Here is a tiny trained network, its code and every weight. The questions are about switching its units off for an input and a class, where a switched-off unit gives its printed mean instead of its output.

import numpy as np


def w(rows, s, z=0):
    codes = np.array(rows[::2]) - 128.0
    scale = np.full(codes.shape[1], s)
    scale[-1] = z or s
    return codes * scale


def f(y):
    return np.maximum(y, 0)


def log_softmax(a):
    a = a - a.max(-1, keepdims=True)
    return a - np.log(np.exp(a).sum(-1, keepdims=True))


def net(x, mask):
    res = np.array(x, float).reshape(1, 6) / 4 @ E
    y = f(res @ A[0][:, :-1].T + A[0][:, -1])
    res = res + np.where(mask, y, B[0][:, -1]) @ B[0][:, :-1]
    return log_softmax(res[-1] @ U[:, :-1].T + U[:, -1])


A, B = {}, {}
E = w([
[167,250,76],'x0',
[106,118,176],'x1',
[133,158,209],'x2',
[68,108,94],'x3',
[2,163,94],'x4',
[55,195,185],'x5',
],0.0098)
A[0] = w([
[37,163,199,181],'N1',
[63,143,80,254],'N2',
[145,67,150,72],'N3',
[162,19,78,170],'N4',
[192,214,187,249],'N5',
[198,189,187,215],'N6',
[115,50,13,111],'N7',
[212,115,227,151],'N8',
[161,132,1,105],'N9',
[153,151,179,130],'N10',
[95,153,159,166],'N11',
[95,22,166,112],'N12',
],0.0097,0.0045)
B[0] = w([
[92,155,195,242],'N1',
[55,184,55,222],'N2',
[126,82,142,159],'N3',
[190,89,95,215],'N4',
[146,232,155,254],'N5',
[183,208,157,234],'N6',
[126,134,91,204],'N7',
[204,146,183,226],'N8',
[153,170,41,206],'N9',
[129,196,159,173],'N10',
[110,120,166,182],'N11',
[111,1,186,195],'N12',
],0.009,0.0099)
U = w([
[5,128,178,24],'0',
[151,4,201,207],'1',
[155,155,152,165],'2',
[142,169,147,253],'3',
[181,147,207,41],'4',
[166,119,13,77],'5',
],0.013,0.0039)

Each question gives the input, the list of numbers given to net, and the class t.
The units are the neurons (one row each of A and B). Each row of codes is followed by its name. A weight is (code - 128) times the scale printed after its matrix; where a second scale follows, it is the last column's (A, B and U).
mask holds one flag per neuron, in row order. A switched-off neuron (its flag False) gives its mean, the last column of its row in B, instead of its output. The means were averaged over made-up inputs and are rounded, as every weight is.
A unit's drop is (log p(t) with every unit on - log p(t) with that unit switched off) / (log p(t) with every unit on - log p(t) with every unit switched off).
The circuit of an input: a set's keep is (log p(t) with only the set's units on - log p(t) with every unit switched off) / (log p(t) with every unit on - log p(t) with every unit switched off). Starting from all 12 units, units are removed one at a time, each time the one whose removal leaves the highest keep (on an exact tie, the one counted first), for as long as the keep stays at least 0.8.
units of the circuit, in order: the units of the circuit, biggest drop first
most important unit: the unit with the biggest drop
top k neurons: the k neurons with the biggest drops, biggest first
drop of u: that unit's drop, to one decimal
input [8,-2,3,-5,8,5], class 0: most important unit : N1
input [6,-4,4,-2,6,4], class 0: units of the circuit, in order : (N8 N1 N4)
input [-6,-3,0,-1,1,3], class 1: top 2 neurons : (N12 N5)
input [4,4,8,-2,6,5], class 0: top 2 neurons : (N1 N8)
input [0,2,-2,-4,1,6], class 0: top 2 neurons : (N8 N4)
input [0,8,-6,3,1,0], class 0: top 2 neurons : (N9 N8)
input [-3,4,-2,-5,1,8], class 0: top 2 neurons : (N1 N4)
input [2,-4,-3,-4,-7,-4], class 5: top 2 neurons : (N9 N1)
input [8,-6,-8,-6,-2,7], class 5: top 4 neurons : (N9 N1 N8 N11)
input [-6,-7,-5,8,-8,4], class 1: drop of N12 : 0.2
input [1,-3,0,6,1,0], class 5: drop of N5 : 0.1
input [4,-6,-2,-6,7,4], class 0: drop of N2 : 0.2
input [1,-6,1,-3,3,-1], class 5: drop of N1 : 0.4
input [-5,-5,7,5,-5,3], class 1: most important unit : N12
